Here is a tiny trained network, its code and every weight. The questions are about switching its units off for an input and a target symbol, where a switched-off unit gives its printed mean instead of its output.

import numpy as np


def w(rows, s, z=0):
    codes = np.array(rows[::2]) - 128.0
    scale = np.full(codes.shape[1], s)
    scale[-1] = z or s
    return codes * scale


def f(y):
    return y / 2 * (1 + np.tanh(0.7978845608 * (y + 0.044715 * y**3)))


def softmax(a):
    e = np.exp(a - a.max(-1, keepdims=True))
    return e / e.sum(-1, keepdims=True)


def log_softmax(a):
    a = a - a.max(-1, keepdims=True)
    return a - np.log(np.exp(a).sum(-1, keepdims=True))


def net(x, mask):
    ids = ['ΘΠβηλμξσ'.index(c) for c in x.split()]
    T = len(ids)
    res = E[ids] + P[:T]
    q, k, v = (res @ M[0].T for M in (Q, K, V))
    z = softmax(np.where(np.tri(T) > 0, q @ k.T / 2**0.5, -1e9)) @ v
    res = res + np.where(mask[0], z, O[0][:, -1]) @ O[0][:, :-1]
    y = f(res @ A[0][:, :-1].T + A[0][:, -1])
    res = res + np.where(mask[1:17], y, B[0][:, -1]) @ B[0][:, :-1]
    return log_softmax(res[-1] @ U[:, :-1].T + U[:, -1])


Q, K, V, O, A, B = {}, {}, {}, {}, {}, {}
E = w([
[126,3,91,102,112],'Θ',
[128,118,110,151,160],'Π',
[141,133,133,87,31],'β',
[67,191,90,113,179],'η',
[148,115,123,123,62],'λ',
[143,126,170,127,94],'μ',
[152,132,66,117,99],'ξ',
[128,143,162,143,87],'σ',
],0.024)
P = w([
[81,76,124,106,43],'0',
[125,114,79,123,112],'1',
[159,120,99,118,126],'2',
[183,134,103,118,123],'3',
[202,146,112,123,126],'4',
[217,161,111,123,126],'5',
[234,176,108,122,124],'6',
[250,188,116,121,126],'7',
],0.013)
Q[0] = w([
[216,160,108,186,2],'head 1',
[35,165,199,92,111],'head 1',
],0.036)
K[0] = w([
[255,53,102,87,115],'head 1',
[136,219,138,97,79],'head 1',
],0.041)
V[0] = w([
[12,23,107,108,90],'head 1',
[101,100,129,123,186],'head 1',
],0.011)
O[0] = w([
[253,127,195,39,152,253],'head 1',
[196,64,224,149,98,61],'head 1',
],0.0053,0.0039)
A[0] = w([
[123,144,190,148,123,41],'neuron 1',
[136,106,138,117,111,6],'neuron 2',
[136,154,145,151,171,111],'neuron 3',
[98,129,149,125,97,254],'neuron 4',
[94,71,112,173,139,101],'neuron 5',
[118,172,138,135,160,44],'neuron 6',
[95,127,125,138,156,93],'neuron 7',
[34,38,111,109,120,172],'neuron 8',
[138,87,130,195,143,80],'neuron 9',
[129,89,129,124,186,137],'neuron 10',
[5,34,97,138,139,141],'neuron 11',
[74,101,130,112,93,135],'neuron 12',
[119,151,184,123,136,131],'neuron 13',
[115,137,150,113,81,51],'neuron 14',
[86,70,101,143,128,151],'neuron 15',
[108,61,103,115,102,140],'neuron 16',
],0.024,0.008)
B[0] = w([
[190,182,147,160,193,123],'neuron 1',
[141,110,94,180,99,145],'neuron 2',
[78,74,97,143,160,188],'neuron 3',
[120,145,137,24,140,229],'neuron 4',
[158,160,136,11,204,139],'neuron 5',
[142,41,138,179,172,149],'neuron 6',
[159,140,157,85,209,137],'neuron 7',
[141,75,184,201,4,153],'neuron 8',
[161,170,117,207,59,166],'neuron 9',
[114,175,83,121,159,226],'neuron 10',
[94,102,221,120,23,160],'neuron 11',
[223,140,171,186,105,161],'neuron 12',
[71,169,160,185,108,149],'neuron 13',
[62,95,93,187,154,175],'neuron 14',
[111,89,179,79,153,168],'neuron 15',
[98,157,169,98,140,252],'neuron 16',
],0.024,0.0045)
U = w([
[118,138,207,68,136,235],'Θ',
[161,166,106,99,234,174],'Π',
[126,128,89,175,135,156],'β',
[151,101,171,132,193,54],'η',
[207,102,170,135,149,42],'λ',
[180,153,200,138,187,3],'μ',
[255,101,166,93,185,1],'ξ',
[166,169,191,146,193,9],'σ',
],0.0062,0.0067)

Each question gives the input, a string of symbols that net reads in full, and the target symbol t.
The units are the heads (2 rows each of Q, K, V and O) and the neurons (one row each of A and B). Each row of codes is followed by its name. A weight is (code - 128) times the scale printed after its matrix; where a second scale follows, it is the last column's (O, A, B and U).
mask holds one flag per unit, heads first, then neurons. A switched-off unit (its flag False) gives its mean, the last column of its rows in O or B, instead of its output. The means were averaged over made-up inputs and are rounded, as every weight is.
A unit's drop is (log p(t) with every unit on - log p(t) with that unit switched off) / (log p(t) with every unit on - log p(t) with every unit switched off).
The circuit of an input: a set's keep is (log p(t) with only the set's units on - log p(t) with every unit switched off) / (log p(t) with every unit on - log p(t) with every unit switched off). Starting from the 12 units with the biggest drops (on a tie, the unit counted first), units are removed one at a time, each time the one whose removal leaves the highest keep (on an exact tie, the one counted first), for as long as the keep stays at least 0.8.
circuit, biggest first: the units of the circuit, biggest drop first
k most important neurons: the k neurons with the biggest drops, biggest first
drop when u is switched off: that unit's drop, to one decimal
input ξ Π Θ Π η ξ Θ, target Π: circuit, biggest first -> head 1; neuron 10
input Θ η Π η ξ Θ Π η, target β: circuit, biggest first -> neuron 3; neuron 4
input η η Θ ξ μ Π μ, target μ: circuit, biggest first -> head 1; neuron 13; neuron 1
input β β μ ξ η η ξ Π, target Θ: 2 most important neurons -> neuron 11; neuron 5
input λ Θ Π ξ Π Π Π ξ, target ξ: circuit, biggest first -> head 1
input Θ Π η Π η μ, target μ: circuit, biggest first -> neuron 13; head 1; neuron 1
input λ β σ Π Π Θ η η, target η: 2 most important neurons -> neuron 6; neuron 11
input λ λ Π ξ ξ Π λ ξ, target β: circuit, biggest first -> head 1; neuron 4
input Π Θ Π Π Π η β, target β: 3 most important neurons -> neuron 14; neuron 2; neuron 13
input ξ Π σ μ Θ σ β, target β: 3 most important neurons -> neuron 14; neuron 2; neuron 16
input ξ ξ η η ξ η ξ, target β: 2 most important neurons -> neuron 4; neuron 5
input Θ λ β Θ, target Π: 2 most important neurons -> neuron 10; neuron 16
input μ Θ σ, target σ: drop when neuron 13 is switched off -> 0.7
input Π Π η Π Π β λ λ, target Π: drop when head 1 is switched off -> 0.7
input β ξ Π ξ Θ β Π η, target η: drop when head 1 is switched off -> 0.0
input β σ Π λ Θ ξ, target ξ: drop when neuron 13 is switched off -> 0.1
